Below are the code and all the weights of a small trained network. Each question names an input and a class and asks about switching units off, where a switched-off unit gives its printed mean instead of its output.

import numpy as np


def w(rows, s, z=0):
    codes = np.array(rows[::2]) - 128.0
    scale = np.full(codes.shape[1], s)
    scale[-1] = z or s
    return codes * scale


def f(y):
    return np.maximum(y, 0)


def log_softmax(a):
    a = a - a.max(-1, keepdims=True)
    return a - np.log(np.exp(a).sum(-1, keepdims=True))


def net(x, mask):
    res = np.array(x, float).reshape(1, 7) / 4 @ E
    y = f(res @ A[0][:, :-1].T + A[0][:, -1])
    res = res + np.where(mask, y, B[0][:, -1]) @ B[0][:, :-1]
    return log_softmax(res[-1] @ U[:, :-1].T + U[:, -1])


A, B = {}, {}
E = w([
[114,205,129,6,75,134],'x0',
[125,133,131,132,128,130],'x1',
[128,128,132,129,128,127],'x2',
[12,64,125,119,74,139],'x3',
[65,173,116,130,155,10],'x4',
[128,129,131,130,127,128],'x5',
[130,124,128,125,128,127],'x6',
],0.016)
A[0] = w([
[122,168,104,129,142,69,129],'n0',
[92,143,127,121,162,2,132],'n1',
[125,190,143,51,75,138,131],'n2',
[65,75,114,129,77,133,165],'n3',
[200,157,153,119,150,108,248],'n4',
[113,114,125,180,158,95,158],'n5',
],0.016,0.011)
B[0] = w([
[142,165,165,123,150,65,193],'n0',
[66,195,118,122,132,55,255],'n1',
[126,138,155,4,73,139,227],'n2',
[60,95,181,152,80,157,234],'n3',
[241,138,60,137,136,124,233],'n4',
[114,124,71,181,140,126,207],'n5',
],0.017,0.021)
U = w([
[211,83,107,205,244,224,254],'0',
[138,193,76,206,231,83,222],'1',
[185,173,37,75,42,191,60],'2',
[182,207,167,74,115,39,24],'3',
[128,60,165,231,96,219,238],'4',
[15,142,80,188,105,89,73],'5',
[111,111,192,64,81,220,113],'6',
[42,178,207,71,105,91,6],'7',
],0.011,0.0045)

Each question gives the input, the list of numbers given to net, and the class t.
The units are the neurons (one row each of A and B). Each row of codes is followed by its name. A weight is (code - 128) times the scale printed after its matrix; where a second scale follows, it is the last column's (A, B and U).
mask holds one flag per neuron, in row order. A switched-off neuron (its flag False) gives its mean, the last column of its row in B, instead of its output. The means were averaged over made-up inputs and are rounded, as every weight is.
A unit's drop is (log p(t) with every unit on - log p(t) with that unit switched off) / (log p(t) with every unit on - log p(t) with every unit switched off).
The circuit of an input: a set's keep is (log p(t) with only the set's units on - log p(t) with every unit switched off) / (log p(t) with every unit on - log p(t) with every unit switched off). Starting from all 6 units, units are removed one at a time, each time the one whose removal leaves the highest keep (on an exact tie, the one counted first), for as long as the keep stays at least 0.8.
circuit, biggest first: the units of the circuit, biggest drop first
unit that matters most: the unit with the biggest drop
k most important neurons: the k neurons with the biggest drops, biggest first
drop when u is switched off: that unit's drop, to one decimal
input [0,4,-3,3,2,7,3], class 5: circuit, biggest first => (n2)
input [-1,-4,-4,-2,-6,5,8], class 0: circuit, biggest first => (n2 n1)
input [-3,5,-3,1,-3,-7,-5], class 4: 3 most important neurons => (n1 n4 n2)
input [1,1,4,7,-2,-6,-7], class 6: 2 most important neurons => (n1 n5)
input [2,-6,4,1,-7,-6,1], class 6: 2 most important neurons => (n4 n5)
input [2,1,-2,1,-3,0,-4], class 6: circuit, biggest first => (n1 n4)
input [-1,5,4,1,7,7,4], class 5: 4 most important neurons => (n4 n2 n1 n5)
input [-6,3,4,0,4,0,-7], class 1: 2 most important neurons => (n3 n2)
input [-7,-7,-2,2,-2,6,6], class 4: 2 most important neurons => (n1 n4)
input [-6,-2,-4,-1,0,3,0], class 0: 2 most important neurons => (n1 n0)
input [-3,8,-8,4,-2,3,-3], class 4: drop when n1 is switched off => 0.7
input [-2,-2,7,-8,-1,1,-7], class 0: drop when n1 is switched off => 0.4
input [-8,7,-1,6,0,8,8], class 4: drop when n1 is switched off => 0.9
input [8,-4,6,0,-2,-7,-2], class 2: unit that matters most => n3
input [-2,-6,-1,-7,0,7,-7], class 0: 3 most important neurons => (n1 n2 n4)
